Each row was made from one small tree. Brackets hold a mark, then the marks that hang from it, in alphabetical order. Every link used is in the known rows. Write each row's tree.
Known rows
[dazap [gote [zozun vigof]]]: [  60   66   89  278  -13   24 -194  -21  -62 -114 -168    7 -149  -62
  242   23  102  -68 -123  -38 -163  -84  242 -139  -14   54  118  -45
   31  -88  210  -21 -337  -90 -106   58   17  135  175   96  -47   50
 -235   43  205  305  248   15  120 -115  -26 -124  202 -200 -132  271
   -2   26   95   38 -129]
[narof gote [mela lorot simo vigof] tisor]: [ 257 -420 -369  265   97 -357  154 -306  498 -237 -108  150  148  485
   98 -349  355 -444   82  503 -618  250 -215 -266  138 -161  -82   91
  330   30  -80 -142 -197  353   21  503 -532  -89  164 -339  -71  162
 -349  279 -496   -7 -111 -419  523 -155 -133  249 -430 -157 -446  228
 -357  293   37  169  223]
[zozun [vigof gote [simo bitufad]]]: [  11   53    6  216  176 -382 -179 -387 -146  131 -202  100   47   41
  208   29  150 -171  235 -226   98  -42  -76 -226  -58   29   43   64
  -73 -182 -280   97  -47   28 -117  -14  -24   82  -70 -298 -140 -147
 -259  -22    5 -318  -66 -198  212 -266 -124 -185 -198  -52   -5 -207
 -371   91  227  113  -55]
[lorot [dazap gote] [gikoba [narof tisor]]]: [ 505   49   80 -187   16  217   20   34 -187 -167 -293   22  -20  -23
  177 -139  379  239 -542 -151  -87   60   -4 -140 -114    6 -119 -289
  300    6  101 -104 -164   17  114  -68   -4  114  -74  118  -65  124
   29 -183 -132  257  188 -453  394  211  201  139   37 -421  -47  318
  190 -391  161  431 -235]
[lorot dazap [gikoba narof zozun]]: [ 439  240  290 -257  246  320  -58  -13 -280  -63 -295   81  193  109
   97  176  311  328 -351 -165   -2    3   65  -61  -22  -29 -255 -194
  351  221  172 -114  102  -54   62 -241   46  -32  -39  -14 -172  -68
  185 -110  -88   21   70 -423  236  280   45  134   94 -300   28  111
  -24 -331  142  496 -360]
[gikoba lorot [narof gote [tisor dazap]]]: [ 271 -272 -181   43   50   64  363  -39 -121 -459 -305   72    2  225
  236  -32  140   75 -594  225 -276  142 -119  -12 -238  -87 -159    9
  198  -67  181 -268 -135 -230  133  429  -40 -179  -51   84  -80  147
 -139 -102  -98  231  161 -323  156   60  326  356   82 -465 -298  212
   45   54   48  272  -55]
[zozun [vigof [silup donen tomud]]]: [-184   61   71   -5  107   -4   12  -57  -90   90   74  -51 -121   13
  -11   14 -184    5  221 -133  106  228  194  -59   58   -4  131  121
 -110  -79 -129 -102  227   57   36   -2   58 -103  -37   50  -65  -11
   25   74  150  -36  -94  271 -195 -160   30 -218   28  256   84  -99
 -123  113  -23 -371   45]
[gikoba lorot [narof gote tisor] [zozun vigof]]: [ 275   -4   85   -6  188   85   96 -320 -277 -458 -482  142   81  313
   87  124  173   86 -428   30 -329  267  170 -122 -216   26 -217   15
  404   22  144 -255  -48 -132  -16  109  -26 -292   32  -82 -156 -111
  120   62  239  191  154 -318  266 -103   61  204  -39 -327 -182   54
 -313  228  -63  204 -138]
[tomud [bitufad [motemun [donen lorot]] silup] [zozun vigof]]: [-500   41 -326 -340 -217  -52 -104  -96 -110   -1  219 -187   15 -233
 -264  -45 -340   34    3  -84  203   42  -72  -61 -233  113  258   98
 -153  289 -269  246 -154 -100  -47 -362 -279  173  -79   -4  -34   47
  472   61  196  -44  -58  -34 -354  -41  147   -1   91  278  297 -446
  100  259 -365 -454  217]
[donen [lorot [dazap gote] [gikoba [narof tisor] zozun]]]: [ 458   40  281 -194  -22  334 -100  132  -64 -163 -481  -14  156   74
   81 -138  205  162 -424  -84 -115   11  160  -57  -63   -8 -196 -400
  439  203  154 -105 -160  242  100 -103   57   -4   53   51 -180   82
  190 -220  -43  202   23 -668  347  335  287  187  153 -424  -62  262
   94 -245  182  548 -372]
[dazap [gote [zozun [vigof silup]]]]: [  -6   37   82  235   40  -14 -175 -153 -121  -60  -58   25 -196 -100
  294   89   -5  -27  -55  -80 -213  -10  271 -146   24   41   41  -18
   -5 -143  198  -91 -245   38  -90  126  155   57  215   75  -82  -12
 -241   69  260  303  178  142   68 -197  -93 -244  256 -195 -161  270
 -132  -36  136  -35  -66]
[vigof gote [silup [donen lorot] [tomud tisor]] zozun]: [-210  -45  193   89  -74   79   25  -25  122   18  -53 -189  -64  122
  -10 -137 -304 -158  398  -64  212  -71    9   20  363  -62  -81   41
 -295   44 -103   10  402  395  225   -8  264 -260   99    0   82 -236
 -147 -112  162 -426 -152  577 -224  125  188 -173   73  408 -166   40
   77  196  263 -373  133]
[simo [bitufad [silup donen]] [lorot [gikoba narof]] tisor]: [ 166   36 -166 -413  177  -97  -10   83  135  227  240 -288  169 -225
  -83  -27  274  204 -483  -42   51  180 -261 -102  122 -137 -221 -281
 -152 -119 -119   91  -15 -108  144 -176  -67  196 -197 -295  116  222
  124 -305  -42 -211  -78 -384   21  437 -225  354 -276 -146   46  -14
   52 -470 -206  233 -142]
[gikoba [narof mela] zozun]: [ 196  -70  156  -95  261  148  104 -131   17 -113  -15   -9   72  244
  133  200  257  103 -159   66 -216  -21  -60   24 -142   42 -170  -54
  491  180  206 -314 -172  -93  -69  111 -266  -76  195  -19 -194 -149
 -166  227  -86  263  -17 -264    1   52  -48   95  196 -137   41  172
 -157   62  -63  200 -184]
[silup [motemun [donen gote] zozun] [tomud tisor]]: [-136  178   23   26 -333  139  210  398   64  179  225  -21  -26  -70
 -440  156 -218  147  322   53  297 -282  -45  472   87  157  131  168
 -219  -97   -8  176  318 -103  -93 -311  155   74  -89  293  338 -162
  132   46  -82  -38   -6  577 -230   -3  113  -32 -169  407  210 -126
  381   70 -142 -381  160]
[dazap [gote [zozun [vigof [motemun [silup donen tomud]]]]]]: [ -85   88   81  168  -71  122 -201  -29  -44   40   50  -73 -283  -92
  -17   11 -227 -135  -32  -97 -116  138  379   41   95  -41  133  119
 -184 -212  128  -20  -31   96   32  -56  133 -136  133   47  190  -75
  -40  210  347  231  202  496  -46 -307 -206 -333   64  170   33  193
  -47  -32  -15 -336   50]
[silup donen [motemun [zozun vigof]] [tomud bitufad]]: [-345  150  -11   25 -191   59  -22  192  169   89   86 -128  -75 -159
 -583  102 -298   99  193 -297  325   -4   64  239  -49  272  158  247
 -206   46  -64  260  108  -61 -147 -307 -131  -73 -131  182  236   86
  417  103  132  -82  -84  428 -195 -216 -139 -221 -180  460  280 -348
  116  249 -330 -593  144]
[gikoba [zozun [vigof silup]]]: [ -27   32  271    3  257    5 -126 -327 -219   27  -42  102   73   47
  150  154   18   68  223 -125  -58  144  166 -135  -34   35  -70  -38
  242   32   45 -145  113  -10 -110   19  108  -85   76  -63 -225 -179
   23    6  208    1  -82 -109    2  -95 -102 -112  213  -45   25 -124
 -426  154   -5   33  -60]
[mela [lorot [dazap gote]] simo vigof]: [ 426   10 -124  110   41 -209  -87 -186  101  -46 -174  246  205  238
   64 -237  428 -252   79   78 -323  178 -223 -392  292 -135  -34   12
   30  158 -132   47  -12  318 -151    5 -312   75 -157 -233 -107  212
   58   14 -351 -103   67 -309  587   72 -158   -3 -362 -147 -171  188
 -177 -169  232  627  -61]
[gote [zozun [vigof [simo lorot]]]]: [ -60  315  -20  427  217 -251 -203   19  -22   -5 -185  128  -95   92
  140   51  151 -217   88 -154 -120    8   99 -258   50  -59  127   87
  -24  -58 -109   98  -92   20 -113   46    3   74   71  -85  -51  149
 -208  164   92  -11   68  -72  156 -230 -155 -105 -154  -68  -82    5
 -331  126  131  -38 -131]
[donen [gote zozun] [lorot dazap gikoba]]: [ 132  364  169   78    8  255 -167  548 -115  -17 -542   21   99  155
  133    9  -60  186  -31  151   41 -538  440  156  173 -116  -21  -87
    5  252  214  180   78  202  108  -94  307  167  296  113 -165    1
  -39   -1 -149   -8   23 -159  226  311  302  184   92 -357 -191  273
  289 -332  529  385 -309]
[donen [lorot [dazap gote] [gikoba [zozun vigof]]]]: [ 326  201  395 -129   38  308 -275  132 -133   52 -534   45  270  -20
   78  -13    3  109 -111 -139    8    4  362 -153   30  -26 -168 -289
  268  259  133   -7  -58  210   -6 -296  151   33   55  -20 -232   68
  227 -180   60   37  -25 -527  347  246  218   50  140 -275  -56   87
  -17 -101  224  479 -386]
[mela [vigof [gote zozun]]]: [  33 -139  123  403   87 -130  -98 -186   19 -229 -221   20  -42  264
  273  -82   90 -282  -36  171 -127 -154   47  -61  333 -156   66   87
  -75   37  134  108   -1   53    0  139   45  -64  210 -163    7 -238
 -403   45   32 -164  119  149  202   39 -176  -69   45   19 -215  299
  -83   63  415    9  114]
[bitufad motemun [silup [donen [lorot gikoba]] [tomud zozun]]]: [-385 -107 -184 -589 -314   90   30  323  216   45  405 -251  107 -241
 -345 -178 -266   29 -221  117  326   71   41  102 -110   49  295 -103
 -228  201 -125   68  128  -25  166 -349 -200  101 -120   87  163  155
  493 -133  121  -70  -78    1 -473  229   74  193  -63  403  225 -250
  529  -77 -464 -407   -8]
[mela [simo lorot] [vigof [motemun bitufad] [silup donen]]]: [-161  -46  -22   45  362 -397   40 -231   76  184  241  197 -137   61
   79  -69  -50 -394  200   31 -199  390 -111 -241  325 -314   62  225
 -102   -2 -382   10  350  453 -125  343   -4 -325  -82 -384  -66  -35
   55  276   11 -218 -185  316  214 -246 -602 -193 -269  258   67  -37
 -445  -81   99   35  327]
[motemun [bitufad [silup [tomud tisor]]] [donen gote]]: [-288   90   -3 -339 -259  105  252  306 -106  166  521   76 -194  -46
 -209  -75 -131   70  411  286  285 -151 -136  365   28 -146  263   51
 -202   46 -177  170  185 -227   63  -21   46  -33 -169  200  100 -171
  175  154  -62    5   66  536 -460  108  155  -74 -102  429  269 -176
  518 -159 -229 -214  173]
[bitufad [motemun [donen lorot] [zozun vigof]]]: [-306   53  -15  -18 -234  126  -29  172  -34   -6  -80  -89   35   -6
  -56   79 -413 -164  -75   14   67  -36    7  118  -33  -57  207  -32
   53  148  -29  205   27   90 -164 -289  137   41  204   22  145 -136
  115   76  208  -34 -140   -3  -51 -157   48  -81   30   63  199 -112
  -33  116  -12 -307   36]
[mela [simo [bitufad [silup motemun tomud]]]]: [ -42 -169 -315 -301  -43 -340  -62 -128  301   95  448   -3   -2 -146
 -190 -105  143  -11  132   16   34  -24 -287   20 -143  125  141  104
 -246 -105 -154   64  -95  -23  -29    6 -357   59 -211 -105  157  167
  192  -75 -262 -101 -123 -153 -147   -4 -426   46 -257   35  138 -265
   26 -219 -351   71  -14]
[lorot [dazap gote] [gikoba narof]]: [ 485  162  160 -217   68  285   27   96 -247  -50 -259   42   35  -75
  190   85  320  299 -550 -174  -40   17   34 -139  -40  -19 -168 -231
  207   94  149 -118 -117  -38   47 -183   11   97  -68  106 -136   98
   59 -118 -100  220  210 -314  334  218  147   66   84 -338  -24  318
  261 -470  204  485 -338]
[dazap [gote [zozun [vigof [simo tisor]]]]]: [ 142  140   11  347 -138 -113 -278 -141   -9  -64 -109  -62  -94 -136
  166  -46  170 -130   -1 -145 -174  -22  230 -267   24   60   80 -160
  -99 -196   66   14 -437  -11 -165   64  129  155   68   -9  -14   55
 -221  -17  155  178  242  -73  139 -215  -58 -173    0 -250 -112  174
 -153  -25  123  171 -140]
[tomud bitufad [tisor [dazap gote]] zozun]: [  46 -156 -154   46  -71  -35   65  -21    9   57  191  -21   24 -391
    2  -20  130  225  194  -89  147 -189 -329  -65 -259  343  -73   18
 -158  -35  -12 -116 -328 -377   -8   97 -260  368 -388  326 -125  323
    5 -363 -195  150  143  -79 -267  275  507  157  474  -91  -97 -162
  284  379 -171  121  117]
[tisor [dazap [gote [zozun [vigof silup]]]]]: [  30 -159    6  304   57   60 -147 -129  -78  -35  -66   27  -81 -126
  344   22 -106  -44  -77  -33 -205  -21  103  -75   31   11  -58  -54
  -87 -213  240 -115 -290  -58   16  256  166   92  103   74  -57   79
 -265 -132  127  332  144   22   89  -99   77 -132  394 -345 -196  278
 -139    1  150   97   14]
[narof [gikoba lorot zozun] mela [tisor [dazap gote]]]: [ 202 -318  -88  -10   36   53   35 -110  105 -172 -222  155  262  441
  231 -162  -31 -147  -47  421 -281   60  -76  -23 -225 -126 -418   30
  457   -8  467 -479 -310 -195  -48  616 -100  -36  174  -91    1  157
 -373  -50 -144  364 -223 -402  105  231   21  252  287 -352 -115  251
 -275  277 -103  481  -86]
[silup [donen [lorot gikoba]] motemun [tomud [tisor dazap]]]: [  20  -58  173 -115 -211  309   64  580  327  159  -54 -188  146 -123
 -370 -150 -381   28  124  132  433  -68   33  299   66   68   56  -55
 -180  -27  -76    2  127   32  215 -114   70  -58 -269   98   79  279
  146 -295 -225  -86 -214    3 -296  388  464  122  100  273   33  -30
  534   65 -181 -121   47]
[vigof [silup [donen gote] motemun] [simo lorot]]: [-185  222  -79   11   25 -167  237  249 -108  345  141    8   65  -52
 -244   90  -18  -41  239  -18  221   96   92  -46   92  -85  204   56
  -79 -113 -394  111  362  181 -267   88   17   10 -144 -167 -185   98
   48  254  -42 -134 -106  258  112 -275  -65  -98 -441  287  213 -128
  -34 -135 -105  -94   96]
[zozun [vigof gote [motemun [donen lorot] [silup tomud]]]]: [-177  112  268  141  -18   30  -42 -208 -144  151 -175  -29 -162  155
    5  -24 -509 -245   76  -81   83  207  222   73  208 -295   64  188
 -134   15 -138  147  331  283  113 -215  347 -332  161 -210  127 -362
  -38  228  229 -274 -124  344   19 -268   -9 -262 -126  473  152 -117
 -270  132  285 -482  255]
[lorot dazap [gikoba zozun]]: [ 340  213  306 -234  178  243 -109   41 -213   49 -233   92  269   48
   91   68  242  247  -48  -58  106  -29  160  -93  -10  -74 -162 -181
  278  223  179  -28  183  -56   16 -205  109   24  -47   -9 -139    0
  131 -170 -137 -133    1 -431  201  306   51  133   72 -230  -31  -31
  -58 -208  125  450 -328]
[donen gote [lorot [gikoba narof [zozun vigof]]]]: [ 129  276  454  -23  190  263 -158  225 -167  -27 -597   83  225  188
   32  173  -26  220 -161   -2  -12 -202  327  101   81   -5 -140 -185
  325  212   13  -52   19  120    0 -174  152   31  140  -35 -327 -212
  190  -24  142  159  -82 -345  314  235  244  229  151 -147   41  151
   71  -93  252  363 -266]
[tomud bitufad [zozun [vigof gote [simo lorot]]]]: [-186  288  -82  245  185 -472  -26 -294  -92  154 -112   97   25 -115
  -77   69  184  -48  126 -405  188   70 -122 -383 -106  137   50  204
 -136  141 -382  185   -3  -85 -193 -151 -236  193 -261 -126 -170  146
  103   60   43 -300   20  -81  122 -221   15    6 -305  318   86 -493
 -317  457    7 -210  126]
[gikoba [narof gote] zozun]: [ 244 -163   95   12  106  219  232 -144 -111 -231 -101   29   85  150
  111  246  345  146 -409  118 -269   98   -5  -20  -74   13 -176 -174
  382   89  225 -228 -118 -182  -18  147 -230 -145  126   -3 -264  -97
    2   63   43  163  196 -229   92  -26   37  183  122 -248 -130  163
   -4    9  -89  232 -220]
[lorot [gikoba [narof mela tisor]]]: [ 235  -66   91 -108  222   29   76    1  119 -162 -151  -14  -39  181
  211  -70  228   89 -359   78 -140   35  -56  -21 -172  -41  -90  -94
  470   20   64 -265 -197   10  135  190 -100    8  111    6  -54   17
 -292   56 -205  261 -102 -445  165  152   88  227  105 -181  -68  259
   -4  -72   58   85  -64]
[mela [lorot gikoba] [vigof [simo bitufad]]]: [ 161   23  -72   80  262 -479 -243 -214  172  142  -96  271  324  160
  119  -24  394 -172  214    8 -132  194 -212 -253  196 -132 -139   52
  100 -107 -319  -36   80  313  -15   62  -71   41 -199 -376 -106   58
 -121 -136 -192 -316 -251 -492  387  103 -323  -56 -247  -24 -225   -6
 -329 -165  213  503 -174]
[silup [donen gote lorot] [tomud [tisor dazap]]]: [ -43  -54   74   56 -189  307  175  655  139  114  -89 -134   99   72
 -201 -200 -254   50  422  300  287 -332   -9  337  159   16  109  -47
 -273  -23  -85   -2  154  -40  178   73  -23  124 -172  273  -67  161
    8 -216 -252  -24  -79  175 -275  419  716  195  184  117  -27   63
  587  151   66   27  -17]
[simo lorot [tisor [dazap gote]]]: [ 256 -177  -27  126  -30  -52  199  123  196  129  113 -126  141 -263
  151 -163  293   39 -277   53  -75  131 -266 -245  102 -100 -168 -362
 -119  -67  121   22 -228 -262  -55  168   29  289 -170   35   27  406
 -126 -382 -160   35  119 -371  182  316  135  355  -64 -254 -107   74
   29  -65  -34  382  -33]

Which tree is each row?
[-270   47 -157   55  123 -479   20 -383  -55  203  441  144 -154 -177
   82  124   20   23  307 -356   -2  217   72 -183 -116  105   37  245
 -188 -191 -254 -240  338  280   23  130  163 -106  -61   95  -11 -111
   47   89  108 -155  -99  270 -263 -406 -266 -253    7  286   27 -321
 -347   89   77 -258   26]	[vigof motemun [silup [tomud zozun]] simo]
[  43  102  -26  258 -165 -152 -244 -248  -19   22   38  -76 -129 -260
   52   56  -10  -70   19 -226 -130   47  296 -201   17  142   36  -97
 -145 -257   42   25 -329  125 -201   44  268   43  103  -84   -5  -13
 -121   63  217  178  157  127   83 -390 -236 -323  -60 -153  -41  117
 -231 -129   27   14   29]	[dazap [gote [zozun [vigof [silup motemun] [simo tisor]]]]]
[-282  -22  -58 -264 -332  252  215  390   30  116  451  -48  -83 -146
 -395   86 -316   74  264  144  235 -201 -150  457   -7  111  174   34
 -258  -57   -6  136  314 -164  -61 -285   52   47  -92  288  349 -149
  244   76   40   -4    8  653 -355  -58   -4  -69 -137  334  287 -162
  419  -87 -293 -424  189]	[bitufad [motemun [silup [donen gote] [tomud tisor]] zozun]]
[ 117 -303 -230  256  244   18  136 -240   95 -303  -33  -10 -145  290
  318  236   63  -90 -326  241 -625   27   84    4  180  -70 -258  147
  174  -11  269 -307 -237  203  129  385 -169 -244  472 -101 -145 -193
 -439  432  -49  307   98  209  129 -251 -225  -87  156 -277 -371  566
 -163  -28  268  -44   49]	[gikoba [narof [gote zozun] [mela [vigof silup]]]]
[-510  -60 -154 -324 -357  198   43  372   18  -10  216 -173   71 -144
 -393  -54 -336  130  149  174  225 -352 -178  283  -59   70  198  -82
 -158  254  -41  400  -49  -62 -158 -190 -220  143   64  177   50   19
  443   39   97  -49  -71  178 -187  143   97   36   76   98  212 -197
  496  -46 -255 -218   66]	[tomud [bitufad [motemun zozun] [silup [donen gote lorot]]]]
[-230  -65 -114  -68  -61 -171   82   59  167  161  378  132 -153 -390
 -264   46 -128   88  242 -265  376  -38 -112  200 -297  426  101  218
 -259  -18 -154    1   66 -315  116 -124   -1   67 -345  227  106   90
  297 -100  -45   21   15  348 -533 -138   47   -5  -53  374  233 -479
  204  283 -403 -320  341]	[silup [motemun bitufad] [tomud [tisor dazap] [zozun vigof]]]
[ -55   37  280  138  136  -68  -42 -358 -164  122   18  123 -209    7
   41   16 -234  -70  295 -166  105   72  -37    2  101  -15  -77  182
 -197 -139 -104   66  308   11  131 -206  248 -202    4  -66  132 -324
  -90   80  147 -275   -3  452  -41 -172  -86 -231  -47  364   38 -167
 -170  175  178 -364  299]	[zozun [vigof gote [motemun [silup [tomud tisor]]]]]
[-140  168 -142 -195 -319  368   67  395 -237   10  -19 -130  -66   95
  -78   16 -409  -35   -9  313   48 -268  206  322   75 -245  226   -2
 -102  209   63  280  125  108  -16 -200  220    6  247    4   61 -179
   83  299  -42   37   39  262 -106  -69  160  -96  -79  -40  212   88
  217 -368  116  -87   72]	[bitufad [motemun [donen [gote zozun] [lorot dazap]] silup]]
[  25 -114 -309  284  -79  -74  117   25   -7 -444 -340  158  -69  496
  276  -64   22 -164 -299  499 -335  -28  160  -28  -96 -211 -199  175
  200  -56  460 -228 -152 -188   86  663   54 -140  388  -36   12  171
 -435   92    0  103    2  -48  -11   -1  -48  241   77 -381 -400  301
  -73  130   91  120  -98]	[narof [gikoba lorot] [gote zozun] tisor]
[ -55  -88  -94  301  114 -266 -257 -224   42 -208 -114   91   69  189
  160 -137  243 -336  315 -166 -149  102  -73 -299  204  -79   82   70
   17    8 -270  -41   52  259  -36  153  -84 -126   -7  -90  -32 -203
 -183   14   96 -188  -27   64  248 -142 -264 -154   11   61  -67  110
 -273  142  285  168  -41]	[mela [vigof simo zozun]]
[-214   40  -79 -125 -234  126  123   71  -63   13  288  -51  -44 -172
 -197  121 -179  130  334   84  189 -225 -466  161 -109  126   37   50
  -78   52  -46  200  -90 -231 -186 -169  -71  117 -136  219  151   -1
   96  -58  -77  -86  -49  204 -290  130  169 -138  231   95   97 -231
  228  179 -212 -231  164]	[tomud [bitufad [motemun donen zozun]] tisor]
[-346   51   66 -154    1  -50   77   -3  -19  169  255   14 -238 -154
 -202   76 -296   -4  211 -189  269  224  221  110  -73   88  208  179
 -103  -15 -182   32  231   43  -33   -7  130 -243  -64   -3  -34  -64
  226  232  192  -21 -114  489 -327 -370 -213 -351 -164  435  282 -271
  -32  -14 -255 -468  236]	[zozun [vigof [silup donen [motemun bitufad] tomud]]]
[-298   77   39  -76 -255   12  189  237   33  139  272   28 -162 -138
 -190  180 -204  -89  -52  -29  268  -30   31  348 -149  -49  285  116
  122  115   18  219  145  -77 -234  -32  206 -133   59   60  193 -158
   76  245   66  -27  -52  333 -238 -317 -228 -156 -169  304  338 -211
   78  -76 -207 -320  188]	[silup [motemun bitufad donen zozun]]
[-209 -161 -135 -115  -14 -243 -169 -242   18  139  166  -30   54 -194
 -102   84  -73   15  -27 -197  168 -169 -169  138  -97  175    1   58
 -167 -119    4  310   47  -85  -57 -300  -28  119   87 -185  214 -203
   61  -84  140 -273  -75   40   14 -141 -427  -41 -185    5  119 -248
  -90  -81 -117 -181  111]	[simo [bitufad [silup [motemun [zozun [vigof gote]]]]]]
[-106 -478 -476 -442 -212  -11  -28  -73  125  108  535 -391  208 -355
  -47 -226  -43   79  -67  200  146  -67 -405   68  -93   33    3 -302
 -376 -215   -1  168 -225 -315   95    9 -130  291 -154 -184  170  109
   89 -437 -117 -187  -47 -259 -309  278  -74  200   49 -342   91 -165
  166 -316 -376  197  106]	[simo [bitufad motemun [silup donen]] [tisor dazap]]
[ -70   20  200  374  126 -129  -62 -270 -112  -65 -142   17 -167  133
  344   40   -1 -122  -77   59  -41 -238  103  -42  151 -138    5  109
  -69  -58  230  138  101   55   16  134  262  -83  377 -136   45 -298
 -420  102  138 -225  134  224  119  -93 -207  -90  121  -24 -230  164
 -149    5  400 -101   95]	[vigof [gote zozun] motemun]
[ 137 -235 -246 -279  323 -192    6   -6  145   72  146   13  125 -124
  114 -142  320  147 -476  -25  -98  139 -515  -41  -82  -82 -250 -208
   52 -192  -95    8 -102 -130  277   67 -187  207 -212 -153  117  296
   40 -403 -149   19 -123 -639  198  417 -146  418  -56 -349  -56   18
  -38 -315 -174  291  -87]	[simo [bitufad silup] [lorot [gikoba [narof [tisor dazap]]]]]
[ -44    8   52  -43  -27  -24  144   82  126  -18  257   43 -137 -103
 -138  -32  121  253  485    5  174 -152 -341   46  -86  200  -40   95
 -160   42  -44  -21  -80 -252   57   44 -194   40 -270  380  -10  223
   61 -152 -237  -67  -29  114 -378  313  238  -60  225  191  -64 -224
  318  215 -127  -97  -25]	[silup [tomud bitufad tisor]]
[-135   25   78  -66 -208  208  135  355  136  137  365  -64 -166  -66
 -330   41 -265  -41  281  -31  202    7  -60  389   31   14  127  112
 -172  -83   25  -12  349  -71   47 -167   99 -115 -145  306  370  -18
   53   31   -8  -77  -59  560 -450  -40   71 -110  -34  396  179 -130
  205   88 -164 -493   91]	[motemun [silup donen [tomud tisor]] zozun]
[ 276 -347  -66    6  133  139  251 -232  112 -306  -93  -33   48  303
  118   21  345   28 -315  245 -439   98  -37   10 -190   44 -218 -152
  592   43  240 -321 -277  -40   62  336 -370 -142  278  -48 -170  -92
 -212  216 -138  303   73 -381  170  -90   49  255   46 -331 -192  241
 -172  196 -142  108  -61]	[gikoba [narof gote mela tisor] zozun]
[ -64  -48 -209  -37 -234   15  207  166  130  169  350 -130   18 -218
 -306    6 -164   66  118  -21  352    4 -120  229 -113  203  158  205
 -280 -104 -105  -56  164 -253  116 -172  -42  130 -351  188  217  115
   93 -172 -204  -26   10  254 -496   72  331  111   17  407  182 -261
  268  282 -334 -380  274]	[silup [motemun donen] [tomud [tisor dazap] zozun]]
[ -98  223  -20  329   18 -212 -332 -280   10   21  101   14 -259  -41
   12   17 -135 -145  243 -267 -160   91  256  -76   89  -24   15  136
 -280 -234  -35   58   -6  152   60  -26  353 -167  125  -58  220 -171
  -70  176  204  -80   53  309 -101 -420 -368 -326 -126   68    5  -95
 -434  -26  161 -231   67]	[gote [zozun [vigof [motemun [silup tomud]] [simo tisor]]]]
